a =
[[79, 104, 104, 101, 99, 84, 108, 122],
 [131, 149, 108, 107, 136, 92, 71, 112],
 [138, 83, 129, 85, 94, 108, 127, 109],
 [100, 78, 143, 92, 97, 118, 108, 127],
 [127, 93, 109, 121, 132, 90, 81, 107],
 [73, 165, 67, 98, 130, 90, 64, 104],
 [89, 52, 93, 89, 72, 89, 126, 91],
 [120, 131, 105, 104, 121, 85, 52, 76],
 [123, 42, 43, 85, 67, 103, 113, 103]]
Indices start at 0.
The bottom-left entry is 123
The top entry of the column that holds the largest entry: 104
The entry at row 1, column 0 -> 131
The entry in the top-left corner: 79
The entry at row 2, column 0 is 138
The entry in row 1 and column 1 is 149
The bottom entry of the column that holds the largest entry -> 42
The entry just left of the largest entry is 73
The entry in row 1 and column 2 is 108
Give the entry directly above the largest entry.
93
The largest entry: 165
The top-right entry: 122
The entry in row 2 and column 2: 129
The entry directly below the largest entry is 52
The bottom-right entry is 103
The entry just left of 130 is 98
The entry just left of 113 is 103
Give the entry in row 0 and column 2.
104
Give the entry directly above the smallest entry.
131
The entry directly above 130 is 132
Give the entry just right of 98.
130
The entry just right of 72 -> 89

[ 61  85  25  67 109]
The entry just right of 67 -> 109
The entry just right of the smallest entry -> 67
The smallest entry? 25

 88  142   75  143  116  105   88  108   93  139  138
116   97  118  105  120   90  125   66  149   98  101
 78  151   73  123   99  126   87  150   61  116  110
105   68  115   76  129   92  152   77  162   73   75
 66  119   63  104  103  129   98  163   63  101   96
116   96  118  109  126   89  130   57  153  102  101
 87  130   72  142  110   97   78  101   80  140  143
 93  128   85  133  104   92   80   97   88  134  142
 72  123   73  111  116  106  110  132   91  112  119
The largest entry in the first row -> 143
The entry in the bottom-left corner: 72
The 1st entry, reading row by row is 88
Report the third entry on the diagonal from the top-right corner.
61
The bottom-right entry is 119
Report the first entry in the row that holds the largest entry.
66
Report the entry directly below the smallest entry.
101
The third entry, reading row by row -> 75
The top entry of the column that holds the largest entry: 108
Report the entry just left of 120.
105
Report the top-right entry.
138
The entry directly below the largest entry: 57
Report the fifth entry in reading order.
116
Report the third largest entry.
153
The first entry in the row that holds the smallest entry: 116
Report the entry just right of the centre entry.
98
Report the entry just left of 89.
126
The entry directly below the centre entry: 89
Report the 2nd entry, reading row by row.
142
The bottom entry of the column that holds the smallest entry is 132
Report the entry just right of the largest entry.
63
Report the largest entry in the last column.
143
The entry just left of the centre entry is 103
The entry directly above the smallest entry: 163
Report the 2nd entry on the diagonal from the top-right corner.
98
Report the entry just right of 61.
116
The entry directly above the largest entry -> 77
The second entry from the end, reading row by row: 112

Questions about the matrix below. Counting starts at 0.
1) What is the entry in row 2 and column 0?
2) What is the entry in row 2 and column 1?
3) What is the bottom-left entry?
4) What is the top-left entry?
5) What is the entry in row 0 and column 1?
6) What is the bottom-right entry?
7) What is the entry in row 0 and column 2?
8) What is the entry just left of 33?
98, 135, 132, 135
83, 72, 121, 33
95, 107, 79, 89
138, 111, 84, 72
109, 111, 70, 30
92, 110, 89, 120
129, 113, 108, 82
97, 88, 102, 123
94, 110, 110, 90
95, 61, 93, 94
67, 134, 116, 109
87, 141, 73, 147
1) 95
2) 107
3) 87
4) 98
5) 135
6) 147
7) 132
8) 121

Questions about the table below.
1) Read off the 3rd entry in reading order.
2) Read off the largest entry in the first row.
3) Read off the entry just right of 152.
4) Read off the top-left entry.
5) Read off the largest entry in the last row.
6) Read off the last entry, reading row by row.
7) Read off the entry directly above the smallest entry.
8) Read off the entry directly below 69.
[[ 57  62  64 159  59  62]
 [ 50  54  53 165  49  52]
 [ 69  82  68  97 136  71]
 [165 141  74  59  38  50]
 [152 144  78  78  53  49]
 [ 24  43  90 159 144 108]
 [ 52  60  57 162  56  54]
 [ 85  45  56  85  99  78]]
1) 64
2) 159
3) 144
4) 57
5) 99
6) 78
7) 152
8) 165

[[76, 41, 75, 89, 90, 122, 114, 90], [134, 107, 36, 102, 50, 134, 145, 49], [36, 54, 62, 21, 89, 118, 86, 126], [136, 97, 73, 139, 72, 93, 118, 88], [171, 120, 70, 144, 66, 53, 89, 119], [106, 133, 33, 66, 49, 116, 91, 132]]
The entry just right of 139 -> 72
Find the entry just left of 126.
A: 86
Find the entry just left of the smallest entry.
A: 62
Find the entry just left of 139.
A: 73
The entry just left of 50 is 102
